(in the rows, 128 means zero)
Each row is followed by its class number.
[106 133 140 137 159 146 110  97 128 174  89 111 189 149 143 149 121 131
 159 141 139 115 108 143 109  85 126  89  83 135 128 123 171 122  90  97
 120 111 138 138 134]
5
[103  98 141 141 155 163  98 131 157 129 111 152 136 179 176 164 153 135
 136 131 196  92  65 120 127 121 129 180 133 163 131 124 154 129 118 118
  62 137 175 173 139]
4
[ 95 111 138 111 144 146 121 125  90 133 134 121  69 184 162  79 201 147
 120 136 118  63 113 142  90 128 100 128 129 140 106 113  88 119 182 152
 117 120 146  66 145]
3
[114 125 103 135 232  79 119 103 138 131 148 177 167 127  61  60 228 159
 169  98  42  74 122 124 130 140 200 160 192 126 174 145 148 106 117  65
 196 123 147 142  58]
6
[141 107 127 143 173 114  78 139 124  60 147 139  88 148 179 117 130 112
 108 169 177 121  92 153 114  63 193 123 122 188 108 129 153  48  83 119
 107 153 120  94 132]
5
[121 136  95 142 178 104 121 127 151 117 174 164 115 159 150 182 154 203
 164  95 154 110 116  96 103 131 105 126  90 147 122 123 164 132 175 104
 122 143 160 104 134]
3
[169 124 188 111 104 110 178 159  73  56 103 156 112 122 148  87 184 121
 116 102 145  88 119 193 114 108 163 119 115  74 115 108  67  83  67 164
 137 132 144 135 134]
4
[127 115 159 120 116 125 153 105 129 152 118 172 134  90 115 131 104  81
 114 114  93 144 126 134 164 132 162 136 161 118 143 146 125 154 121 131
 143 115 106 112  89]
7
[140 142 141 120  83 115 131 122 141 138 155 141 100 122 135 146  99 118
 101 149 178 131 156  88 121 122 136 164 142 172 117 167 127 110 163 125
  83 116 115  96 105]
2
[ 92 112 146  96  74 113 147 129 139 158 147  90 153  94 119 106  90  95
 112 113 154 149 155  95 155 156 135 140 156 123 108 124 117 155 148 147
 124 129  88  81 101]
4
[156 143 128 173 131 129 118 185  98  65 147 130  64 177 192 134 183 196
 179  73 199 119 108 113  90 112 119 165 103 124 114 119  94 100 132 111
 112  98 150  70 100]
0
[136 123 126 110 158 131 160  87 127 120  96 149 124 115 139 104 143 105
 121 123  53 130 141  99 160 152 124 160 122  91 125 125 128 113 118 102
 144 116 155 133 106]
3
[107 112 148 119 137 149 113 115 115 157 111 143 151 126 132 133 102 108
  94 165 101 145 168 111 119 132 153 133 134 148 130 146 202 112 125 132
 106 141 129 174 139]
1
[143 118 129 117 145 122 123 119 118 129 132 125 130 158 121 109 151 114
 115 126 128 108 174 107 125 140 156 124 122 151 124 112 102 106 152 130
 145  89 142 109 115]
6
[ 91 134 151 122  91 127 115 138 135 166 140 128 106 107 141 121 128 104
  90 138 102 164 128  83 138 126 145 141 164 139 119 123 151 132 129 133
 103 149 123  97 121]
1
[109 116  90 136 133  77  96 216 114 113 224 149  84 162 150 143 144 142
 122  83 149 130 108 120 142 166 139 171 130 170 141 119 127 144 166 169
 145 142 132  32 126]
5
[171 127 122 138  64 132 144 168 160 117 141 172  88 101 139 162 115 105
  98 132 124 127 116  99 155 147 147 143 170 129 142 153 114 137 160 152
 107  80 116 109 127]
0
[149  95  94  80 178 144 155 161 154  96  81 133 108 133 155 173 104 128
 136 124 118 120  95  98 154 137 153 126 127 133 109 121 166 117 136 111
 131 119 151  59 115]
3
[133 128 168 135  95 126 119 141 116 134 138 148 129 110 144 135 146 119
 106 149 100 148 118 144 103 132 155  69 142 119 117 136 147 134 132 147
 150 104 115 126 118]
6
[115 137 130 135 142 126 144 122  70 111 126 127 133 161 159 118 163 110
  90  78 130 155 131 120 110 111 128 149  97 105 106  82 131  83  88 138
 139 147 174 137 143]
5
[118 149 137 116 140 155 127 148  95 159 130 134  78  99 117 129  89 125
 175  85  93 167 129 166 146 122 106 112 105  92 118 101  98 155 123 168
 136 123 121  51 111]
5
[155 149 116  98 128 130 172 213  68  59  89  61 114 149 176  74 154  95
 154  35  86 167 164 133 111 146 173  42 128 109  94  83  92 124  94 156
 182 136 136  99 116]
1
[129 111  97 116 119  82 167 162 146  71 199 133 138 201 169 146 164 130
 167  75 229  69  82 132  93 125 189 149 141 171  84 133 123 171 112 121
 118 108 167  18 116]
2
[ 53  88 117 131 106 132  93 140 170 157 241  70 171 113 153 141 115 134
  97 147 163 120  83 208 111  99 141 159 139  82  98 147 188 202  97 175
 166  85  60  16 177]
7
[103 138  84 151 113  90 158 127 148 121 160 148 129 160  89 190 172 156
 129  74 148 128  59 105 153 121 106 136 149 117 145  91 143 181 111 107
 157 202 149 154 164]
7
[105  91 103  78  85 126  39 127 121 100 112  69 194  90  91  87  58  66
 116 204  90 113  56 140 148 105 141  57  87 151  74  99 145 183  90 102
 189 250  78  86 183]
3
[128 120 129 123 155 116 103 142 116 123 114 143 114 124 114 125 125 148
 149 139 110 125 112 164 126 129 104 122  92 155 115 110 135 145 126 132
 134 178 136 123 137]
0
[130 143 103 148 128 149 140 139 136 118 122 136 104 143 164 169 119 148
 134  94 159 130 133  74 129 108 125 150 118 126 130 146 136 118 121 113
  85 107 135 137 136]
1
[120 123 162 112 125 134 138 147 121 152 123 154 118 113 136 122 125 111
 148 126 126 115 128 101 145 150 140 152 118 116 137 154 141 134 119 138
 103 109 124 109  88]
1
[ 93 146 136 149 111 101  87  86 147 152 192 111 196 158 165 136 143 170
  95 154 161 127 102 164  78  97 100 127 110 133 129 127 119 122 147 125
 136 146 131 161 187]
2
[109 110 150  93 123 124 154  79 148 145 101 106 188 146 161 133 119 110
  89 138 111 142 168  92 134 135 146 179 138 118 123 104 160  88 124 110
 110 127 136 151 152]
3
[173 112 118 103 163 138 183 105 138 115  68 120 151 129 116 163  79 129
 148  89 147  95 144 101 152  96 130 113  81 137 108 109 112 143 121 129
 139  90  81 106 113]
2
[128 139 122  96  98 127 152 171 159  93 112  98 122 128 187 151  97 137
 138  99 149 123 140 113 126 127 100 145 134  93  92 117  95 130 162 147
 114 143 127  95 141]
2
[ 78 102 119 108 128  92 142 124 131 154 193 133 141 130 109 128 119 108
 105 109 129 144 163 155 139 144 116 140 139 141 128 115 156 184 150 151
 145 153  91  78 119]
5
[129 136 109 128  66 101 139 165 118 115  67 124 152 134 168  95 136 150
  96 127  68 125 155 114 106 117 119 123  90 132 115 138 102 103 137 165
 118 136 108 111 169]
7
[107 103 128 109 169 128  87 122 140 152 146 140 117 125 102 127 113 103
 135 146  90 159 111 113 156 141 148 148 153 169 151 121 163 120 115 111
 154 161 117 112 105]
6
[131 144 108  63  28  98 141 165 108 118  91  38  83 115 129 108  74  94
  79 157  40 183 161 138 132 142 118  31 210 152 108  85  81 102 155 153
 135 213 100 122 192]
2
[114 151 132 139  88  96 107 121 119 135 182 123 146 137 122 122 128 113
  78 111 117 138 149 145  98 138 125 129 124 153 103 123 113 148 153 145
 145 169 127 139 168]
0
[ 96 111 110 124 104 107 139 136 146 165 162 121 140 126 112 122 144 112
 130 119 104 130 119 145 123 118 121 119 110 139 116 127 169 192  92 137
 162 120 115  24 126]
7
[130 136 118 122  83 148  78 121 146 140  88 110 109 119 167 121 110 112
 125 201 157 113  98  83 155 125 132 125 145 181 130 152  93 107 171 100
  67 117 145 131 140]
3
[156 101 144 121 137 129 167 119 135 116  64 145 167 185 106 118 149 123
  99  87 128  81 134 114 122 134 119 188 129 105 142  77 109  59 107 142
 104 140 148 213 145]
0
[127 137 124 144 106 141 122 104 126 166  68 139 126  96 113  97  97 124
 129 144  55 142 134 118 155 125  98  70 121 148 138 139  85 172 152 139
 113 126  81 165 122]
1
[199 133 151 150 139 105 157 135 121  92 134 187  53  86 115 132 136  94
 107 102 106 108 112 139 162 125 143  80 154 115 127 118  80 110 147 148
 158  89 120 105  72]
5
[127 108  87 117  98 106 129 142 134 101 140 124 133 133  95  84 128 138
  97 151 133 100 127  90 131 121 177 122 210 157 158 161 116  98 170 120
 128 146  65 134 128]
1
[153 137  90 128  69  95 172 165 194 102 144 144 128 134 127 190  93 148
 100 109 143 154 138  62 129 133 113 140 157 144 114 117 163 132 169 149
 126 157 115 112 151]
2
[159 130 119 140 140 122 108 145 127  86 178 144  69 114 121 158 113 124
 140 122 150 126  95 173 128  93 159  94 115 127  86 107 136 149 101 136
 135 121 130  44 121]
5
[ 67 147  76 135 142 113 148 154 140 112 149 102 123 138 219 134 131 153
 129  93 131 193 223  90 127 130 167 216 151 148 121 184 180 125 142 122
  99 112 116  90 130]
7
[160 123 123 121 146 157 122 137 117 125  60 148  82 101 122 132  93 142
 135 104 131 123 132  92 159 108  95 122  99 141 125  98  77 114 150 143
  85 131 123 135 113]
1
[103 134 149 116 123 132 120 121 103 132 162 109  98  98 161 151  92 108
 119 145 149 190 103 150 146 142 128 141 124 125 100 133 167 124 112 165
 103 139 109 136 132]
5
[121 147 106 114 121 103 164 144 133 127  81 100 120 142 176 139 134 130
 112 119  92 172 175  66 159 151 121 144 121 147 116 122 126 133 146 116
 121 129 140 123 117]
2
[111 131 138 121 110 163  92 128 162 175 127 127 148 117 125 138 118 102
  82 150 113 133 120 123 131 117 128 131 143  93 137 120 139 124 120 124
  98 122 157 147 141]
1
[143  83 185  88 145 163 100 156 103 132 180 173  99 116  80 150 114 129
  76 143 181 126 140 239  85 125 130 132 105 118 101 122 158 162 142 166
 130 129 143  50  92]
4
[ 93 117 130  96 180 139 171  77 136 140 148 118 136 176 115 158 165 138
 136 141 153 125 156 108 113 131 133 128 139 112 119 116 180 126 143 103
 157 127 148 128 127]
6
[143 111  83  94 158 130 133 137 162 122 124 103  95 139 114 108 106 123
 103 136 128 113 148 107 153 125 173 154 166 149 122 139 100 103 156 132
 107  84  96  64  93]
2
[154 115 137 128 116 108 111 138 155 143 129 163 155 135 102 142 118 153
 143 143 141 102 124 113 113 133 143 103 114 174 153 149 150 114 144 111
 112 127 116 125 105]
4
[124 150 123 168 123 119 152 177 115 116 139 183 109 149 164 131 200 149
 151  81  76 117  98 126 116 134 116 123 122 115 142 145 134 187 114 129
 162 125 161 107 130]
1
[113 140 137 118 114 143  96 114 124 174  70 144 150  96 102 119  94 140
  97 177  80 144 156 101 147 161  90 125 117 109 145 133 136  94 189 150
  97 168 127 236 146]
3
[ 88 103 117 133  13  99  82 182 129 138 177 122 168 129  84 146 150 151
  49 161 102 109  73 136  84 127  93  75 169 145 125 115 190 208 163 152
 154 231  73 151 205]
1
[145 131 125 107 107 146 158 142 118 138 148 143  99 121 120 153 117 129
 134 104 126 165 111  99 122 105 143  94 110 118 106  94 143 144 116 160
 145 103 117  34 120]
2
[111 116  72 130 156  92 119 200 109  88 182 118  96 162 169 111 142 126
 151  60 110 137 116 133 132 152 148 203 124 171 112 119 155 131  91 158
 140 139 147  36 136]
5
[154 110 193 113 130 142 147  92 122 125  49 164 181 120  79 103 187 146
  84 173 111 101 105 101 101 128 140 145 178  83 132 107 187  67 137  90
 122 154 168 238  81]
1
[112 137 127 135  94 126  74 142 130 172 142 123 132 122 118 112  91 122
 127 149 104 168 141 106 148 139 130 125 138 142 139 108 106 139 155 142
 125 142 123 109 122]
2
[125 126 129 138 183 147 126 116 118 155 156 201 101 115 106 152 157 174
 151 114 135 139 127 131 129 122 105 176  89 115 156 141 147 130 129 135
 133  90 147 111  97]
6
[105 127 153 129 133 138 123 110 107 145 156 129  98 133 129 123 135 115
 132 123 133 126 133 132 105 129 123 119 141 118 108 125 134 112 125 140
 130 122 137 117 122]
6
[150 117  89 123 169  98 135 172 142  88 150 141  85 150 132 163 131 172
  98 108 130 135 139  89 144 120 170 183 166 130 144 108 151  56 133 132
 129 137 133 104 133]
2
[ 47 144  75 129 131 100 109 180 140 151 239 121  66 126 118  78 198 163
 138 108 106 133 125 160 116 135 117 130 145 131 125 150 122 193 148 159
 151 150 116   4 131]
4
[ 92 145 132 128  96  96 129 131 116 147 117 104 128 113 143  94 150 107
  96 135  74 162 135 117 148 155 105 125 143 126 112 123 120 154 154 127
 143 154 120 119 106]
5
[141 101 153 162 108 113  98 134 132 128 134 153 110 153 131 141 108 108
 111 175 183 144 107  64 133 129 186 130 149 200 118 112 179  76 131 132
  99 135 132 123 111]
0
[129 135  88 135 138 112 154 169 179 171 135 138 141 142 107 197 111 163
 128  79 100 156 112  94 152 139 146 167 153 121 157 128 178 146 108 126
 127  96 127  97 117]
2
[158 126 127 120 108 122 148 105 136 132 127 154 132 118  94 134 140 155
 136 126 104  86 116 105 130 141 110 129 132  95 142 133 118 127 158 106
 136 103 123 121 115]
3
[108  92  97 177 144  50  69 144  92  93 214 176  75 151  91  54 231 207
 120 178 112 135  96 132 112 132 136 147 177 180 171  93 165  64 122 114
 158 207 165 121 131]
4
[ 88 162 120 104 114 117 196 129 136 140 118 128 122 112 132 123 136 106
  97  71 120 194 192  69 155 173 131 128 180 116 118 115 120 129 184 161
 118 171 145 184 117]
4
[134 106 111 119 118 118 149 153  96 122  94 159 114 150 104 132 160 136
 152  92 107 104  99 103 121 120 143  88 127 163 127  99 124 144 110 134
 134 138 128  97 125]
6
[170 110 116  89  79 134 153 159 128  95 110 145 169 123 122 131 111 100
 126 138  95 151 150 101 122 120 186 107 117 145 118 111 160 145 122 129
 171 125 113  56 145]
0
[127 104 117 121 125 128 104 135 131 127  85 131 161 149 107 128 119 136
 118 148 127 127  97 138 132  97 141 110 158 154 139  78 131 117 117 122
 127 183 140 161 154]
2
